Small tables with named rows and columns. After each table, cells are looked up by row and column.

gigu =
columns: zik, fur, fonev, tas, kamef, dovet, bop, ref, duzokik
rere: [57, 40, 58, 65, 60, 46, 51, 79, 23]
galon: [74, 50, 63, 38, 50, 52, 57, 84, 44]
sosora: [60, 42, 58, 68, 60, 46, 52, 76, 24]

duzokik of rere = 23
dovet of sosora = 46
tas of sosora = 68
duzokik of galon = 44
zik of sosora = 60
zik of galon = 74
fonev of rere = 58
duzokik of sosora = 24
tas of galon = 38
kamef of galon = 50
ref of galon = 84
bop of rere = 51
zik of rere = 57
fur of galon = 50
tas of rere = 65
ref of rere = 79
ref of sosora = 76
bop of sosora = 52
bop of galon = 57
fonev of sosora = 58
Row with the largest ref: galon

rirop
|  | buf | kob | pes | rel | faf | migez | mig | biva | zafevaf |
|---|---|---|---|---|---|---|---|---|---|
| zimir | 4452 | 2162 | 6966 | 7746 | 4343 | 7933 | 3570 | 2143 | 3460 |
| firatip | 1615 | 1361 | 4839 | 3865 | 7100 | 5500 | 3485 | 4840 | 3772 |
| lobid | 4164 | 3373 | 6866 | 7110 | 4165 | 4649 | 7447 | 7259 | 1161 |
| kef | 4301 | 3282 | 3931 | 3752 | 4698 | 7942 | 827 | 4278 | 8556 |
| futisol | 5698 | 3625 | 850 | 655 | 2161 | 2705 | 4317 | 3416 | 5249 |
| lar | 5375 | 3448 | 2758 | 3559 | 4568 | 2044 | 4644 | 4413 | 3525 |
| ropopeb | 2596 | 1084 | 5484 | 5515 | 8827 | 5906 | 4892 | 6396 | 2524 |
| vef | 4398 | 3764 | 1082 | 4498 | 4431 | 1092 | 6662 | 766 | 2096 |
| lezo | 5033 | 4718 | 8072 | 5365 | 5107 | 5119 | 4216 | 6404 | 1646 |
| bam | 2748 | 1766 | 138 | 2409 | 3032 | 5059 | 1759 | 3294 | 6913 |

What is the zafevaf of kef in rirop?
8556
What is the biva of firatip in rirop?
4840
What is the kob of lar in rirop?
3448
What is the rel of firatip in rirop?
3865
What is the buf of vef in rirop?
4398
What is the buf of firatip in rirop?
1615
What is the buf of kef in rirop?
4301
What is the faf of ropopeb in rirop?
8827
Row with the largest migez: kef

Table vut
fields: bidafug, lekibe, diza, zugel, bepibi, nabasav
tav: [50022, 34166, 29565, 82847, 39585, 20706]
nomem: [27458, 41258, 44056, 48030, 27070, 15112]
zil: [14133, 35158, 40895, 44166, 14896, 2662]
subevi: [35792, 42976, 44143, 57257, 32550, 18774]
fab: [48140, 37813, 34205, 80973, 38937, 18591]
bunefi: [34150, 28200, 26948, 40009, 33073, 32922]
serise: [37346, 34154, 33275, 39968, 36696, 35905]
nono: [39880, 30517, 27970, 47162, 37029, 34364]
tidevi: [33713, 31322, 31086, 37563, 33264, 33370]
sig: [30084, 32345, 33553, 37037, 30400, 29285]
dunamag: [39109, 41707, 41829, 59962, 34689, 20642]
babuv: [33521, 43449, 44972, 56502, 30667, 16860]
giv: [36136, 35163, 34639, 37400, 36124, 35875]

serise, zugel: 39968
giv, zugel: 37400
tidevi, diza: 31086
serise, lekibe: 34154
bunefi, bidafug: 34150
babuv, diza: 44972
babuv, lekibe: 43449
nomem, bidafug: 27458

seva =
cols = neme, mur, rom, pubo, pib, tupe
ruvazo: [-99069, -45473, 81019, -41768, -96168, -7146]
peb: [-75352, -38582, 49148, -34921, -73290, -11723]
bugi: [-62465, -36759, 34286, -22765, -60293, -12207]

peb, mur -> -38582
peb, pubo -> -34921
peb, tupe -> -11723
ruvazo, pib -> -96168
ruvazo, rom -> 81019
peb, rom -> 49148
bugi, mur -> -36759
peb, pib -> -73290
ruvazo, mur -> -45473
bugi, pubo -> -22765
bugi, tupe -> -12207
Row with the largest neme: bugi

nabufi:
        zumagak  zepirom  visisik
dupu         88      101       83
lisaza      111       99      135
nok          36      110      103
bego        206       94      112

dupu, zepirom: 101
bego, visisik: 112
lisaza, zepirom: 99
bego, zumagak: 206
lisaza, visisik: 135
dupu, zumagak: 88
nok, visisik: 103
nok, zumagak: 36
nok, zepirom: 110
dupu, visisik: 83
lisaza, zumagak: 111
bego, zepirom: 94

pade:
,lekobe,maf,tes,fum,fakif,rur,gukoses,vuv
lif,165,131,86,125,165,118,88,142
zopi,88,99,183,106,84,179,125,72
nuvuz,175,150,95,79,118,167,165,114
nes,168,134,95,73,80,111,150,177
mula,31,52,123,194,221,184,109,45
gavezu,35,117,212,183,73,39,130,215
dem,117,63,93,166,188,125,64,85
vulu,92,60,71,118,171,193,171,119
puf,231,197,100,27,38,126,213,224
pogaga,44,143,223,199,96,24,62,168

rur of gavezu = 39
tes of gavezu = 212
tes of zopi = 183
tes of pogaga = 223
fakif of zopi = 84
fum of mula = 194
lekobe of lif = 165
rur of vulu = 193
Row with the largest vuv: puf

mukev =
cols = tul, mimit
taniku: [68, 57]
vinodon: [70, 38]
kolep: [1, 52]
kun: [7, 30]
supero: [1, 30]
vaf: [62, 62]
tad: [53, 35]
lef: [54, 39]
dib: [75, 29]

mimit of supero = 30
mimit of lef = 39
mimit of tad = 35
tul of lef = 54
mimit of taniku = 57
mimit of vinodon = 38
Which row has the largest mimit? vaf

zupegom:
cols = kap, nanoviz, lita, rafib, leriv
kof: [754, 508, 544, 617, 723]
neduzan: [382, 587, 912, 506, 623]
vadu: [717, 713, 591, 678, 309]
dosuk: [878, 756, 526, 449, 777]
peve: [455, 430, 381, 420, 693]
lepefoz: [611, 411, 673, 499, 701]
dos: [832, 240, 393, 110, 635]
vuv: [573, 128, 828, 719, 839]
mono: [320, 710, 380, 836, 502]

What is the leriv of neduzan in zupegom? 623
What is the rafib of mono in zupegom? 836
What is the rafib of dos in zupegom? 110
What is the lita of lepefoz in zupegom? 673
What is the lita of peve in zupegom? 381
What is the rafib of dosuk in zupegom? 449
What is the kap of dos in zupegom? 832
What is the nanoviz of kof in zupegom? 508
What is the lita of dos in zupegom? 393
What is the nanoviz of vuv in zupegom? 128

vibab =
,fefalek,sefo,rok,fomal,gupedu,mas,kaminov
bib,0.5,0.5,-0.1,0.7,-0.2,0.5,0.4
daped,-0.4,0.3,-0.1,-0.4,0.4,0.4,0.1
dutafof,-0.3,0.6,0.3,0.2,-0.5,-0.4,0.4
bik,0.3,-0.4,0.0,0.9,0.2,0.0,0.4
logi,0.2,-0.5,0.2,0.0,-0.5,-0.3,-0.2
supuno,0.5,0.4,-0.5,-0.4,0.4,0.4,-0.2
bagu,-0.4,0.2,-0.2,0.1,0.3,0.6,0.4
depi,0.5,0.3,-0.5,-0.2,0.5,0.5,-0.2
nuzad,0.5,-0.3,-0.2,-0.3,-0.5,0.5,-0.2
rosu,0.5,0.3,-0.5,-0.2,0.5,0.5,-0.2
kaz,0.5,0.5,0.0,0.8,-0.2,-0.1,0.4
ritona,-0.4,0.6,0.3,0.1,-0.4,-0.3,0.4
bupud,0.0,-0.5,0.2,0.2,-0.1,-0.4,-0.2
famari,0.3,-0.4,0.0,0.9,0.2,0.0,0.4

bib, sefo: 0.5
bupud, fefalek: 0.0
bagu, gupedu: 0.3
famari, fomal: 0.9
bupud, kaminov: -0.2
ritona, fefalek: -0.4
dutafof, gupedu: -0.5
bib, rok: -0.1
logi, kaminov: -0.2
supuno, mas: 0.4
logi, fefalek: 0.2
daped, fomal: -0.4
rosu, gupedu: 0.5
daped, mas: 0.4
supuno, fefalek: 0.5
bupud, mas: -0.4
supuno, kaminov: -0.2
bib, fefalek: 0.5
bik, mas: 0.0
rosu, mas: 0.5
Which row has the largest mas? bagu

